In the rows, zero is written as 128.
Each row of numbers stands for one node and depends on some of the facts below. Use the named rows to name the rest.

There are 2 kinds of fact about the nodes: χ, ω.
χ(baran, satu); χ(batigrel, brusegel); χ(batigrel, trefe)
χ(batigrel, skosak); χ(bavo, baran); χ(bavo, satu)
χ(biledun, flizir); χ(biledun, brumur); χ(biledun, droplun)
χ(braveful, skosak); χ(braveful, droplun); χ(breter, drunal)
χ(brivin, skosak); χ(brivin, droplun); χ(brosotru, stadro)
χ(brosotru, brivin); χ(brumur, baran); χ(brumur, goso)
χ(brusegel, flaflim); χ(deruk, droplun); χ(dimuk, fiko)
χ(dimuk, drunal); χ(dista, skosak); χ(dragufis, flizir)
χ(dragufis, kudi); χ(dragufis, skoplik); χ(drunal, vuklur)
χ(druskim, festek); χ(drustan, kudi); χ(fakun, geklek)
χ(fakun, skofan); χ(febre, reser); χ(febre, brumur)
χ(febre, braveful); χ(febre, dimuk); χ(festek, brumur)
χ(festek, kudi); χ(flaflim, brumur); χ(flaflim, klaplu)
χ(flaploplis, mutrerun); χ(flizir, klaplu); χ(flizir, kudi)
χ(flizir, goso); χ(fudrik, baran); χ(fudrik, skene)
χ(geklek, vuklur); χ(geklek, fudrik); χ(geklek, skoplik)
χ(gisu, vilem); χ(kapaski, deruk); χ(kapaski, festek)
χ(klaplu, baran); χ(klaplu, bavo); χ(mitrerek, festek)
χ(mutrerun, brumur); χ(mutrerun, flaflim); χ(nasafi, fudrik)
χ(nezun, brusegel); χ(nezun, droplun); χ(plevizok, stadro)
χ(plevizok, vilem); χ(pluklu, bavo); χ(pluklu, brumur)
χ(pluklu, dimuk); χ(puple, baran); χ(reser, brumur)
χ(saflumo, bavo); χ(skene, baran); χ(skene, goso)
χ(skiflas, batigrel); χ(skofan, vuklur); χ(skoplik, baran)
χ(skosak, flizir); χ(skosak, vuklur); χ(sode, reser)
χ(sode, satu); χ(sode, buda); χ(tive, plaral)
χ(tive, brosotru); χ(tizorir, soski); χ(trefe, mitrerek)
χ(trefe, dragufis); χ(trete, breter); χ(trumok, vuflarul)
χ(trumok, festek); χ(trurugrin, fiko); χ(trurugrin, trumok)
χ(vefik, pivin); χ(vilem, festek); χ(vilem, biledun)
χ(volu, geklek); χ(volu, skofan); χ(vuflarul, fakun)
χ(zolevor, goso); ω(bades, zigegra); ω(bidol, fezul)
ω(bregresom, geklek); ω(breter, varu); ω(brivin, fudrik)
ω(brosotru, baran); ω(brusegel, tobrapak); ω(buda, salak)
ω(deper, vakur); ω(deruk, pitu); ω(dretal, drustan)
ω(dudul, reser); ω(fisken, stusok); ω(flaploplis, gemik)
ω(flimorin, pluzik); ω(flitufel, vudrupli); ω(geklek, kabofe)
ω(gemik, mutrerun); ω(gemus, dragufis); ω(grifik, trubrivon)
ω(grobre, skiflar); ω(gruplagri, nustum); ω(gulili, skene)
ω(kapaski, vimis); ω(kluser, sode); ω(nezun, podisal)
ω(noran, riski); ω(noridok, fakun); ω(pitu, surus)
ω(plaral, dimuk); ω(plevizok, pugrum); ω(pluzik, bades)
ω(pone, noran); ω(salak, bidol); ω(skeklan, satu)
ω(skiflar, brosotru); ω(sode, deper); ω(tive, plabrom)
ω(tobrapak, trete); ω(trete, buda); ω(trokolam, klaplu)
ω(volu, vefik); ω(vuflarul, dufen); ω(zolevor, rozu)

Some rows with their names:
[141  57 155  95 110 161 176 102 124 109  99 106 114 168  66 128 115 116
 170  94  69 198 245  98 116 120 154 137  50  77  71 142 146 140 156 130
 109 108 143 117 106  93 133 132  84  98]: grobre
[170 106 135  94 117 190  81 132  82 114 124 121 114 160 103 142 105 104
 144 130 120 144  68 140 140 163 167 106 145 135  61 150 119 114 153 135
 147 122 144 149 115 147 132 124  87 135]: reser
[115 111 130  76 174 167  67 190 157 100 100 125 122 171  71 136 129  53
 139 108 143 134 113 112 146 210 138  58 100 126  40 157 100  93 200 135
 152  91 157 175 143 145 128  67 125  90]: fezul
[128 103 143  92 111 196  79 146  95 137 146 106 116 161  94 135 122 123
 141 115 115 155 107 131 138 168 143 107 141 117  78 135 116 106 159 133
 138 108 155 160  97 154 125 110 103 153]: vefik
[142 121 140 106 121 194  90 142  89 127 144 121 133 154 101 147  95 132
 133 113 116 154  94 127 144 165 163  93 136 123  84 130 146 113 155 139
 145 113 137 157 100 155 123 107  93 134]: drustan
[148 101 140  94 119 198  82 123  76 123 128 112 125 146  87 154  88 129
 161 119 122 148 139 142 163 123 152 131  88 104  67 139 141 110 155 186
 111 136 126 175  98 132 147  85  99 134]: vuflarul
[ 64 124  89  54  96 153  16 126  57 112 150  90 111 247 110  87 117 100
 101 123 144 205  60 111 100 131 158 108 127  96  96 139 135 101 162 128
 147 137 134 189  70 164 169 125 100 114]: vakur
[109 102 136  78 177 152  67 187 164  92  93 122 125 154  65 133 134  47
 148 113 155 141 131 121 146 199 140  73  72 115  27 160  96  88 211 160
 140  98 153 182 138 141 135  56 135  80]: salak
[126  92 149  95 112 185  78 128  88 117 128 105 108 130  81 145 120 125
 163 120 128 161 138 148 138 131 159 139  97 115  70 142 105 102 157 172
 117 121 143 165  87 135 129  88 101 142]: gemus
[131  99 144  91 115 187  78 135  92 123 130 108 110 149  84 143 115 125
 149 117 118 161 122 138 136 146 152 123 113 119  67 141 107 107 160 151
 129 119 145 161  94 142 126  98 103 144]: gruflel
[123  94 148  93 114 189  76 140  96 129 138 103 114 148  87 139 123 119
 153 115 119 160 120 137 134 159 146 119 103 111  72 140 109 100 164 153
 125 122 154 160  88 146 125 102 102 150]: tizorir
[140  90 151 110 114 168  79 120  89 112 120 103 126 100  89 130 122 123
 140 114 139 148 107 148 138 137 167 131  98  99  64 121 129 106 173 154
 126 145 131 144  90 147 119 104 109 133]: nezun
[147 143 137  96 109 205  92 130  94 118 170 121 125 174  99 151  85 120
 167 120 111 155  94 146 147 165 155 106 142 125  62 157 125 115 144 131
 139 124 142 155 110 168 135 106 100 119]: fudrik
[124 100 141  90 109 196  83 150  88 131 142 109 111 163  92 145 117 123
 146 118 114 153 100 137 141 164 151 113 142 126  74 135 110 108 150 132
 139 104 154 157  97 146 129 110  98 151]: podisal
[150  94 145 103 122 179  86 131  90 128 103  98 125 148  91 150 105 141
 139 109 127 161 110 130 143 159 146 120  94 125  87 128 125 107 150 156
 136 124 131 161  99 162 134 111  99 131]: gisu
[140  73 155 101 115 170  82 122  98 124 103  76 120 131  88 152 124 136
 161  91 141 148 133 151 142 139 134 151  84 123  73 129  93 108 168 160
 127 138 130 141  89 172 132  94 123 127]: tive
[113 104 135  75 176 150  67 177 159  91  92 121 125 144  60 135 132  53
 151 109 153 141 135 126 143 184 144  82  67 114  33 159  95  88 209 164
 136 103 150 177 129 138 132  54 127  89]: tobrapak
[173 109 140  93 105 175 198 108 124  92 128 130 117 217  80 136  83 102
 169 105  50 200 189  99 116 139 181 106 109 111  60 168 163 155 143  84
 136  94 139 103 133 111 135 154  70  69]: baran
[170 104 137  81 120 200  73 130  78 119 131 116 122 170 101 142 107  98
 139 130 119 131  72 138 153 158 154 112 141 117  57 142 125 125 146 140
 137 126 140 145 114 133 142 120  86 143]: dimuk

Rows to name:
No name comes twice in this set of rows, the named rows included.
[141 134 137  97 107 190  94 127  88 107 152 124 123 157  93 150  84 120
 158 119 113 155 119 149 143 133 168 115 125 120  60 157 136 109 154 146
 135 125 135 158 106 145 130  91  97 119] : skoplik
[ 63 112  94  54  89 142  11 111  52 105 145  87 107 231 105  82 115 103
 111 121 151 210  71 124  99 115 162 118  98  88  98 141 138  94 168 144
 135 146 129 190  60 159 170 115  99 105] : deper
[161  50 152  99 115 151 174 106 127 103  83  73 133 195  79 144 128 133
 155  62  72 187 226  92 125 124 134 131  64 101  68 130 143 152 150  96
 127 104 128  86 115 124 136 150  95  84] : brosotru
[155  91 128  84 108 171  86 152  79  98 105 121 116 141  90 146 112 110
 133 120 127 155 105 147 148 103 187 133 127 143  65 134 115 114 155 136
 142 106 118 145 110 129 120  98 108 122] : droplun
[143 112 152 106 118 178  91 108  89 111 131 110 116 125  89 141  95 123
 163 121 134 160 119 154 133 145 174 130  99 111  69 144 122 100 161 167
 127 135 135 161  90 157 132 100 103 128] : zolevor
[147  69 154  92 113 166 177 109 134 105 108 102 119 195  70 129 120 112
 157  91  60 201 227  91 120 128 150 120  66  85  68 138 150 143 153 104
 119  99 148 105 121  96 135 142  83  99] : skiflar
[ 66 103  96  61  94 136  17  99  55 100 132  90 105 210  97  82 117 104
 122 124 161 213 101 130  98  99 171 136  77  84  93 137 132  93 174 163
 124 153 127 195  58 154 169 102 105 108] : kluser
[146 121 136  82 107 200  84 137  82 115 157 114 124 168  86 150 100 118
 156 114 114 142 130 148 159 121 156 122 127 112  47 141 130 113 153 151
 118 128 128 160 106 140 144  81 106 131] : skofan
[146 112 141 105 115 180  94 127  90 105 136 120 128 136  93 142  87 120
 142 118 124 157 102 141 138 139 176 113 119 125  61 141 136 108 159 145
 139 127 127 153 101 152 123  99  94 118] : flizir
[151  80 151 105 122 168  86 119  89 125 100  84 124 131  90 151 111 140
 155  97 141 158 131 144 146 147 147 141  77 125  83 130 111 110 154 173
 129 137 124 157  90 170 137 103 112 130] : plevizok
[147 104 140 102 126 184  82 126  86 127 109 113 132 147  92 146  94 133
 135 118 126 156 111 127 147 159 165 103  96 118  89 128 145 108 154 167
 130 126 130 163 100 151 137 112 100 138] : druskim
[141  74 142  88 109 169  84 136  87 111 104  90 111 144  91 148 122 124
 163  99 135 161 148 158 144 114 150 156  99 136  70 135  86 110 153 159
 129 117 121 153  89 153 130  89 119 124] : plaral
[157 101 140  79 108 200  72 129  80 111 139 114 120 161  92 141 110 100
 150 129 117 133 106 149 155 129 154 132 128 109  42 142 122 121 154 148
 121 133 131 154 116 130 141  96 105 139] : drunal
[139 110 132  74 186 150  75 172 163  75  75 137 116 152  65 130 115  33
 159 126 161 136 121 124 136 202 160  75  74 130  25 180  99  95 210 160
 146 105 152 182 151 144 143  67 123  69] : buda
[ 89 123 100  71 102 143  19  80  47 107 130  86 112 224 112  74 106  95
 119 127 161 195  41 124  88 146 173 116 102  85  93 149 153 100 172 148
 141 174 133 183  70 183 183 137  92 105] : sode

The same nodes again, as new rows of numbers:
Some rows with their names:
[111 138 111  65 243  62  62 185 111 119 119 151 115 151 118 163 122  97
 158 103 159 101  69  99 129 211 153 142  94 122 137 174 109 202  63 141
 108 129  76 163 117 118  40 166]: noran
[127 112 113 102 179 172 111 109 136  50 146 109 145 125  62 148 125  97
 135 102 173 111 142 151 143 144  92 140 138 104 105 105 148  81 120 138
 145 129 138  93 137 122 128 152]: dimuk
[126 108 142 134 170 106  94 119 155 116 140 112 142 120 103 153 123  95
 135 135 137 129 132  98 122 145 139 130 129 130  94 131 146  93 125 122
 128 117 152 130 134 114 134 152]: febre
[144 107 160 152 179 116  78 105 155 129 131  68 138 129  82 147 154  96
 146 146 142 127 121  85 114 156 176 156 140 109  93 136 141  90 107 113
 151 123 180 134 149 111 141 144]: reser
[104 111 117 127 144 137 110 135 131  97 128 152 133 134 132 149 112 117
 125 111 159 118 118 113 138 141 122 122 129 132 131 123 127 101 117 124
 107 137 120 105 116 117 118 139]: fiko
[ 95 116 110 123 134 104 108 149 128 111 137 173 139 127 157 147 107 116
 122 113 143 132 118  90 137 140 121 108 123 152 132 130 123 114 132 120
  92 128 117 123 106 115 117 143]: flitufel
[128 116 121 128 139 118 108 129 135 104 135 140 132 128 123 149 115 113
 128 117 146 131 135 114 139 143 127 131 125 125 117 132 124 109 129 123
 114 137 127 134 117 117 123 138]: tizorir
[174 148  95 206 111 142 126  98 121 140 210  85  98 105 104 164 123  97
  69 114 181 144  70 120 162 144 116  56 111  61  55  67  23  97 146 124
 103 171 154 174 156 160 177 131]: geklek
[145 138 115 216 141 170 110  93 144 132 186  90  79 111 118 167  96 122
  71 114 200 102  63  82 148 118 135  80 104  57  93  62  78  54  99 108
 107 187 141 111 147 158 170 118]: kabofe
[152 129 111 118 125 136 134 128 106 104 127 139 135 141  94 136 158  97
 131 117 159 153 121 156 148 180 123 108 151 122 110 126  67 122 152 139
 110 134 141 157 133 121 123 146]: skofan
[ 97 117 113 127 136 101 108 147 130 109 138 172 138 126 157 150 107 113
 123 108 144 131 115  92 138 142 124 108 122 151 129 130 123 117 129 120
  91 130 117 122 108 115 118 146]: noridok
[100 101 130 128  74 155 135 124 126  54  95 189 155 141 142  96 139 142
 133 114 130 158 172  88 146 120 138 166 171 163 169 122 163  63 163 110
 102 129 159  81 107 121 163 130]: pitu
[112  80 110 120  87 139 143 190 127  71  88 125  90 141 191 224 128 128
 140 149 199 147 131 181 141 137 210 113  75 202  87 147 178 100 148 176
  70 148 113  79  84 103 109  86]: bades
[150 130 131 112 152 114 126 127 143  97 121 171 109 122 114 142 101 108
 133 121 153 127 137 113 127 159 110 134 112 124 115 124 151 104 147 134
  96 131 107 138 112 126 122 144]: dista
[146 130 126 115 142 137 107 107 129  97 130 119 123 160 105 148 145 119
 125 123 166 125 143  99 126 157 161 160 138  88 141 147 115  92 130 103
 131 167 139 126 104 118 114 130]: drustan
[ 94 117 113 126 136 102 107 150 129 109 139 172 139 127 155 147 108 112
 122 109 143 129 115  90 136 140 120 108 121 151 128 131 124 116 132 120
  93 131 118 125 107 115 120 144]: fisken
[ 99 116  93  88 157 127 119 131 135  57 170 150 167 112 101 161 107  79
 122 102 148 128 148 141 145 136  58 101 125 139  92 108 149 103 153 142
 124 107 123 105 122 113 129 166]: breter
[128 121 129 126 142 117 111 126 137 102 135 144 129 124 124 146 112 112
 132 116 146 128 138 112 137 146 122 132 121 124 114 129 129 102 131 127
 109 132 122 136 118 122 124 143]: skiflas
[ 85  80 129 189  56 200 103  84  87 175  72 164 126 166 133 169  58 101
 103 161 118 133 122 173  97 161 187 135 146  84 103 169  84 101 109 115
 117 159  76  74 157  84  53 155]: fezul

Which node is each row?
No name comes twice in this set of rows, the named rows included.
[112 138  99 207 129 121 109 116 149 142 212 123 107  92 154 176  77 102
  62 115 172 117  71  68 143 106 105  41  90  97  77  67  82  68 129 112
  89 164 126 122 133 151 170 135] : bregresom
[133 123 114 136 118  92 116 145 119 126 143 147 146 126 138 136 135 108
 129 117 128 158 125 120 148 161 129 105 130 145 101 134  81 133 148 132
 101 125 131 174 124 117 129 146] : volu
[157 138 145 112 166  98 133 124 158 105 109 192  88 108 115 134  76 110
 143 126 145 122 136  97 117 164 106 139  97 127 110 118 180  88 154 142
  83 122  92 138 114 132 129 147] : braveful
[126 124 112 118 131 143 123 134 112  99 120 154 128 144 116 142 138 104
 128 109 171 134 105 132 140 164 124 114 145 129 135 124  92 117 137 129
 101 141 128 122 122 118 115 140] : vuklur
[117 113 125 131 129 123 104 132 123 111 120 154 121 148 141 156 124 117
 122 117 157 127 103  92 126 145 150 136 132 125 144 144 114 130 125 108
  96 153 137 117 101 114 112 135] : goso
[ 95 136 104  62 234  38  64 195 114 125 132 167 127 141 136 164 112  89
 154 100 143 109  71  89 128 206 139 120  87 145 131 177 108 205  77 144
  96 120  71 169 110 112  41 172] : pone
[119 116 116 121 148 128 107 126 137  87 147 132 146 125 117 151 111 111
 129 112 145 124 152 125 144 137 111 131 124 120 110 128 131  90 128 126
 125 132 122 126 118 114 122 141] : trurugrin
[125  82 119 123  95 162 144 177 124  69  76 108  78 149 169 218 137 135
 148 149 210 137 131 185 141 141 223 131  82 181  93 145 175  84 133 172
  79 158 121  72  91 104 106  79] : zigegra
[105 127 108 121 138  78 101 139 152 103 179 137 167 116 159 145  97 127
 116 109 112 134 194 101 150 125 121 126 108 130 105 138 128  74 144 118
 133 132  95 153 101 115 125 141] : kapaski
[125 123 129 127 149  91  79 109 159 124 166  86 175 143 136 152 143 120
 118 133 123 135 205  79 123 136 168 153 132 101 103 158 117  62 137  95
 168 147 137 147 103 101 117 132] : festek
[131 129 134 121 158  73 117 140 153 114 137 181 119 103 141 140  81 106
 133 121 127 131 134  85 128 150 110 121  98 148 102 123 161 103 153 135
  86 112 101 147 114 127 130 151] : nezun
[146 142 137 105 158  71 134 136 159 105 127 211 100  98 135 136  64 102
 137 126 134 128 141  89 120 161  93 124  86 150 105 121 184  98 169 144
  72 109  82 148 110 135 132 156] : brivin
[ 98  79 103 117  81 117 143 199 132  75 102 145 103 130 208 231 116 118
 138 146 183 154 136 171 139 131 193  95  70 222  81 146 179 100 165 176
  61 131 105  86  79  97 109  97] : flimorin
[148 128 150 127 164  90 102 113 160 128 127 140 121 122 115 143 117 100
 138 144 137 131 142  77 106 161 150 144 116 124 104 139 157  88 142 119
 114 129 132 140 116 116 129 147] : biledun
[125 137 119  70 251  87  64 174 109 112 108 134  97 161 101 154 131 108
 164 102 172  95  63 107 130 216 170 162 101 104 143 173 103 191  48 138
 116 144  81 159 124 117  41 156] : riski

